Below is a small trained network, with its code and all its weights. Each question gives an input and a target symbol and asks what happens when units are switched off, that is, made to give their printed mean instead of their output.

import numpy as np


def w(rows, s, z=0):
    codes = np.array(rows[::2]) - 128.0
    scale = np.full(codes.shape[1], s)
    scale[-1] = z or s
    return codes * scale


def norm(h):
    return h / np.sqrt((h * h).mean(-1, keepdims=True) + 1e-5)


def f(y):
    return np.maximum(y, 0)


def softmax(a):
    e = np.exp(a - a.max(-1, keepdims=True))
    return e / e.sum(-1, keepdims=True)


def log_softmax(a):
    a = a - a.max(-1, keepdims=True)
    return a - np.log(np.exp(a).sum(-1, keepdims=True))


def net(x, mask):
    ids = ['αβεζθλξπτφω'.index(c) for c in x.split()]
    T = len(ids)
    res = E[ids] + P[:T]
    r = norm(res)
    for j in range(3):
        rows = slice(3 * j, 3 * j + 3)
        q, k, v = (r @ M[0][rows].T for M in (Q, K, V))
        z = softmax(np.where(np.tri(T) > 0, q @ k.T / 3**0.5, -1e9)) @ v
        o = O[0][rows]
        res = res + np.where(mask[j], z, o[:, -1]) @ o[:, :-1]
    y = f(norm(res) @ A[0][:, :-1].T + A[0][:, -1])
    res = res + np.where(mask[3:7], y, B[0][:, -1]) @ B[0][:, :-1]
    return log_softmax(norm(res)[-1] @ U[:, :-1].T + U[:, -1])


Q, K, V, O, A, B = {}, {}, {}, {}, {}, {}
E = w([
[133,144,137],'α',
[126,149,153],'β',
[160,146,137],'ε',
[138,135,157],'ζ',
[126,138,153],'θ',
[129,158,144],'λ',
[146,146,138],'ξ',
[102,42,144],'π',
[116,51,114],'τ',
[144,156,142],'φ',
[153,3,170],'ω',
],0.0049)
P = w([
[90,84,84],'0',
[182,112,231],'1',
[203,134,222],'2',
[173,156,222],'3',
[145,174,234],'4',
[150,173,230],'5',
[148,188,224],'6',
[148,190,233],'7',
[156,188,234],'8',
[164,190,235],'9',
[143,195,242],'10',
[147,194,239],'11',
[141,207,245],'12',
[138,208,249],'13',
],0.0022)
Q[0] = w([
[169,16,152],'h1',
[140,217,171],'h1',
[150,245,185],'h1',
[176,202,136],'h2',
[115,112,129],'h2',
[151,158,134],'h2',
[163,171,235],'h3',
[108,21,74],'h3',
[92,43,124],'h3',
],0.011)
K[0] = w([
[227,246,251],'h1',
[90,130,27],'h1',
[89,137,18],'h1',
[176,211,148],'h2',
[119,100,121],'h2',
[150,171,168],'h2',
[62,89,57],'h3',
[187,115,254],'h3',
[170,85,194],'h3',
],0.0091)
V[0] = w([
[112,86,189],'h1',
[134,30,99],'h1',
[155,166,41],'h1',
[143,130,158],'h2',
[136,182,176],'h2',
[198,126,156],'h2',
[253,132,129],'h3',
[31,98,110],'h3',
[183,54,64],'h3',
],0.0056)
O[0] = w([
[112,130,17,120],'h1',
[235,99,82,126],'h1',
[160,125,215,137],'h1',
[104,111,115,195],'h2',
[111,85,75,254],'h2',
[66,123,98,229],'h2',
[221,43,141,56],'h3',
[75,240,127,197],'h3',
[253,153,186,138],'h3',
],0.0046,0.003)
A[0] = w([
[55,125,62,253],'n1',
[179,79,157,122],'n2',
[206,1,60,119],'n3',
[179,82,72,198],'n4',
],0.0072,0.0041)
B[0] = w([
[212,65,125,254],'n1',
[165,81,61,168],'n2',
[2,58,103,183],'n3',
[43,107,173,178],'n4',
],0.0062,0.0051)
U = w([
[45,34,92,120],'α',
[164,4,160,95],'β',
[189,68,47,47],'ε',
[247,116,202,29],'ζ',
[176,184,128,157],'θ',
[51,158,62,81],'λ',
[219,154,64,240],'ξ',
[111,161,53,203],'π',
[79,124,250,152],'τ',
[125,220,162,173],'φ',
[40,165,134,11],'ω',
],0.015,0.0012)

Each question gives the input, a string of symbols that net reads in full, and the target symbol t.
The units are the heads (3 rows each of Q, K, V and O) and the neurons (one row each of A and B). Each row of codes is followed by its name. A weight is (code - 128) times the scale printed after its matrix; where a second scale follows, it is the last column's (O, A, B and U).
mask holds one flag per unit, heads first, then neurons. A switched-off unit (its flag False) gives its mean, the last column of its rows in O or B, instead of its output. The means were averaged over made-up inputs and are rounded, as every weight is.
A unit's drop is (log p(t) with every unit on - log p(t) with that unit switched off) / (log p(t) with every unit on - log p(t) with every unit switched off).
The circuit of an input: a set's keep is (log p(t) with only the set's units on - log p(t) with every unit switched off) / (log p(t) with every unit on - log p(t) with every unit switched off). Starting from all 7 units, units are removed one at a time, each time the one whose removal leaves the highest keep (on an exact tie, the one counted first), for as long as the keep stays at least 0.8.
circuit, biggest first: the units of the circuit, biggest drop first
most important unit: the unit with the biggest drop
k most important neurons: the k neurons with the biggest drops, biggest first
which heads matter: for each layer, one digit per head in row order, 1 if its drop is at least 0.15 and else 0, layers parted by /
drop of u: that unit's drop, to one decimal
input ζ β λ ξ ω ξ ω θ ε π α λ, target ε: which heads matter : 100
input θ φ π ω β ζ φ λ ξ ε ε π α, target π: which heads matter : 101
input ω θ π α β ξ λ φ θ φ, target α: circuit, biggest first : (h1 h3 n4 n3)
input ξ α ξ α ζ θ ζ τ ε ε λ π τ θ, target ζ: most important unit : h3
input ζ φ ζ, target ε: which heads matter : 100
input λ φ φ π ζ λ ε, target ω: which heads matter : 101
input ζ α ω φ θ θ, target ε: circuit, biggest first : (h1 n1)
input φ ξ ξ φ, target τ: which heads matter : 100
input β φ β ξ φ ξ φ φ α ξ π ζ, target λ: which heads matter : 001
input θ φ β ξ ε, target π: which heads matter : 101
input ξ ε ω α β ξ α π β ω ε ζ β, target ζ: which heads matter : 001
input ξ α θ ε ξ ξ α φ φ φ ε, target ζ: which heads matter : 000
input θ λ π α π β ω φ ζ, target π: circuit, biggest first : (h3 h1)
input ε ε ξ π α φ θ π ζ φ ξ φ φ ξ, target β: circuit, biggest first : (h3 n3)
input ζ β λ φ π π φ ξ, target ε: most important neuron : (n1)
input λ α β α β, target ω: which heads matter : 001
input α ξ α ξ π ξ φ, target φ: which heads matter : 000
input ε π φ φ β τ π ξ ξ φ, target β: drop of h3 : 3.6
input φ φ α, target τ: drop of h1 : 1.7
input π π ω ξ φ ε φ ξ ω ξ λ φ ζ α, target ξ: drop of h3 : 0.4
input β ζ φ φ λ ε ε, target λ: circuit, biggest first : (h3)
input ζ α ω λ ε φ φ α ω ε, target ε: 2 most important neurons : (n1 n3)
